Here is a tiny trained network, its code and every weight. The questions are about switching its units off for an input and a class, where a switched-off unit gives its printed mean instead of its output.

import numpy as np


def w(rows, s, z=0):
    codes = np.array(rows[::2]) - 128.0
    scale = np.full(codes.shape[1], s)
    scale[-1] = z or s
    return codes * scale


def norm(h):
    return h / np.sqrt((h * h).mean(-1, keepdims=True) + 1e-5)


def f(y):
    return y / 2 * (1 + np.tanh(0.7978845608 * (y + 0.044715 * y**3)))


def log_softmax(a):
    a = a - a.max(-1, keepdims=True)
    return a - np.log(np.exp(a).sum(-1, keepdims=True))


def net(x, mask):
    res = np.array(x, float).reshape(1, 5) / 4 @ E
    u = 0
    for l in range(3):
        y = f(norm(res) @ A[l][:, :-1].T + A[l][:, -1])
        res = res + np.where(mask[u : u + 3], y, B[l][:, -1]) @ B[l][:, :-1]
        u += 3
    return log_softmax(norm(res)[-1] @ U[:, :-1].T + U[:, -1])


A, B = {}, {}
E = w([
[171,148,61,193,100,205,40,204,131,103,81],'x0',
[137,220,128,110,99,60,64,101,208,26,201],'x1',
[67,33,76,146,113,139,44,105,127,149,219],'x2',
[185,101,136,200,137,72,101,116,124,155,125],'x3',
[168,186,5,76,129,125,183,151,92,171,167],'x4',
],0.0033)
A[0] = w([
[161,193,168,130,145,179,173,101,160,128,67,107],'L0N1',
[2,152,135,36,78,195,147,187,91,64,119,61],'L0N2',
[160,123,144,163,161,162,141,109,88,91,164,254],'L0N3',
],0.0047,0.0048)
B[0] = w([
[131,81,113,190,53,115,169,127,108,106,156,169],'L0N1',
[123,142,126,254,168,79,104,110,144,171,119,169],'L0N2',
[194,151,89,74,151,46,151,127,162,125,175,254],'L0N3',
],0.0096,0.0035)
A[1] = w([
[183,165,93,170,84,202,35,121,46,85,86,118],'L1N1',
[86,86,126,96,123,145,128,130,26,164,20,2],'L1N2',
[123,80,254,161,108,147,89,133,142,93,118,135],'L1N3',
],0.0053,0.0022)
B[1] = w([
[66,111,253,47,176,79,226,2,111,169,177,216],'L1N1',
[132,90,113,80,136,84,96,157,152,42,112,145],'L1N2',
[173,206,8,65,148,177,174,198,90,206,197,251],'L1N3',
],0.0088,0.0013)
A[2] = w([
[128,3,105,144,229,113,164,179,13,124,78,250],'L2N1',
[67,59,94,123,63,138,54,113,120,177,205,107],'L2N2',
[165,158,120,142,187,62,155,119,100,154,149,203],'L2N3',
],0.0048,0.0016)
B[2] = w([
[128,217,131,121,113,80,61,97,181,51,179,234],'L2N1',
[190,180,198,178,70,145,255,168,88,109,9,171],'L2N2',
[51,61,150,175,146,246,66,145,99,172,80,253],'L2N3',
],0.0071,0.005)
U = w([
[143,194,115,53,150,50,53,111,154,21,160,172],'0',
[70,84,231,44,186,144,183,22,102,180,150,158],'1',
[160,170,33,70,172,205,152,211,95,210,170,156],'2',
[186,144,178,198,23,125,225,157,84,91,72,123],'3',
[133,122,135,253,180,106,56,117,138,180,110,226],'4',
[85,26,105,159,117,147,82,180,166,96,86,72],'5',
[81,41,127,44,117,171,89,171,138,57,2,1],'6',
[84,46,129,58,109,169,116,173,133,71,51,9],'7',
],0.0094,0.0045)

Each question gives the input, the list of numbers given to net, and the class t.
The units are the neurons (one row each of A and B). Each row of codes is followed by its name. A weight is (code - 128) times the scale printed after its matrix; where a second scale follows, it is the last column's (A, B and U).
mask holds one flag per neuron, layer by layer. A switched-off neuron (its flag False) gives its mean, the last column of its row in B, instead of its output. The means were averaged over made-up inputs and are rounded, as every weight is.
A unit's drop is (log p(t) with every unit on - log p(t) with that unit switched off) / (log p(t) with every unit on - log p(t) with every unit switched off).
The circuit of an input: a set's keep is (log p(t) with only the set's units on - log p(t) with every unit switched off) / (log p(t) with every unit on - log p(t) with every unit switched off). Starting from all 9 units, units are removed one at a time, each time the one whose removal leaves the highest keep (on an exact tie, the one counted first), for as long as the keep stays at least 0.8.
circuit, biggest first: the units of the circuit, biggest drop first
top k neurons: the k neurons with the biggest drops, biggest first
k most important neurons of layer l: the k neurons of layer l with the biggest drops, biggest first
input [8,3,-2,7,-4], class 1: circuit, biggest first => [L1N1]
input [-6,-5,-4,8,2], class 4: circuit, biggest first => [L1N1, L2N3]
input [4,6,7,-3,-7], class 2: top 2 neurons => [L1N3, L2N1]
input [-5,1,-5,6,4], class 4: top 2 neurons => [L1N1, L1N3]
input [0,-7,8,-7,-6], class 3: top 3 neurons => [L2N2, L0N2, L2N3]
input [7,4,6,-1,6], class 1: circuit, biggest first => [L1N1, L1N3, L2N1]
input [3,4,-1,5,5], class 2: top 2 neurons => [L2N1, L0N2]
input [-7,-3,8,4,-4], class 3: top 2 neurons => [L2N2, L1N1]
input [-6,1,-7,-1,-8], class 2: top 3 neurons => [L1N3, L1N1, L2N2]
input [-4,5,4,6,6], class 2: top 4 neurons => [L2N1, L0N2, L1N1, L0N1]
input [8,1,-5,1,8], class 1: circuit, biggest first => [L1N1, L1N3]
input [8,7,-8,-6,-7], class 1: top 3 neurons => [L1N1, L2N1, L2N2]
input [-1,-8,-2,5,7], class 0: top 3 neurons => [L2N1, L1N3, L1N2]
input [-1,4,-4,1,-8], class 2: circuit, biggest first => [L1N3]
input [2,0,5,-1,3], class 3: top 2 neurons => [L2N2, L1N3]
input [7,-2,8,-2,-8], class 2: top 2 neurons => [L1N3, L0N1]
input [7,4,4,-4,5], class 1: circuit, biggest first => [L1N1, L2N1]
input [5,-7,-7,2,-5], class 0: circuit, biggest first => [L2N1, L1N2]
input [5,5,5,-7,5], class 4: circuit, biggest first => [L0N2, L1N3, L2N1]
input [-8,7,5,5,-5], class 1: 2 most important neurons of layer 1 => [L1N2, L1N3]
input [2,3,-3,7,5], class 4: circuit, biggest first => [L2N3]
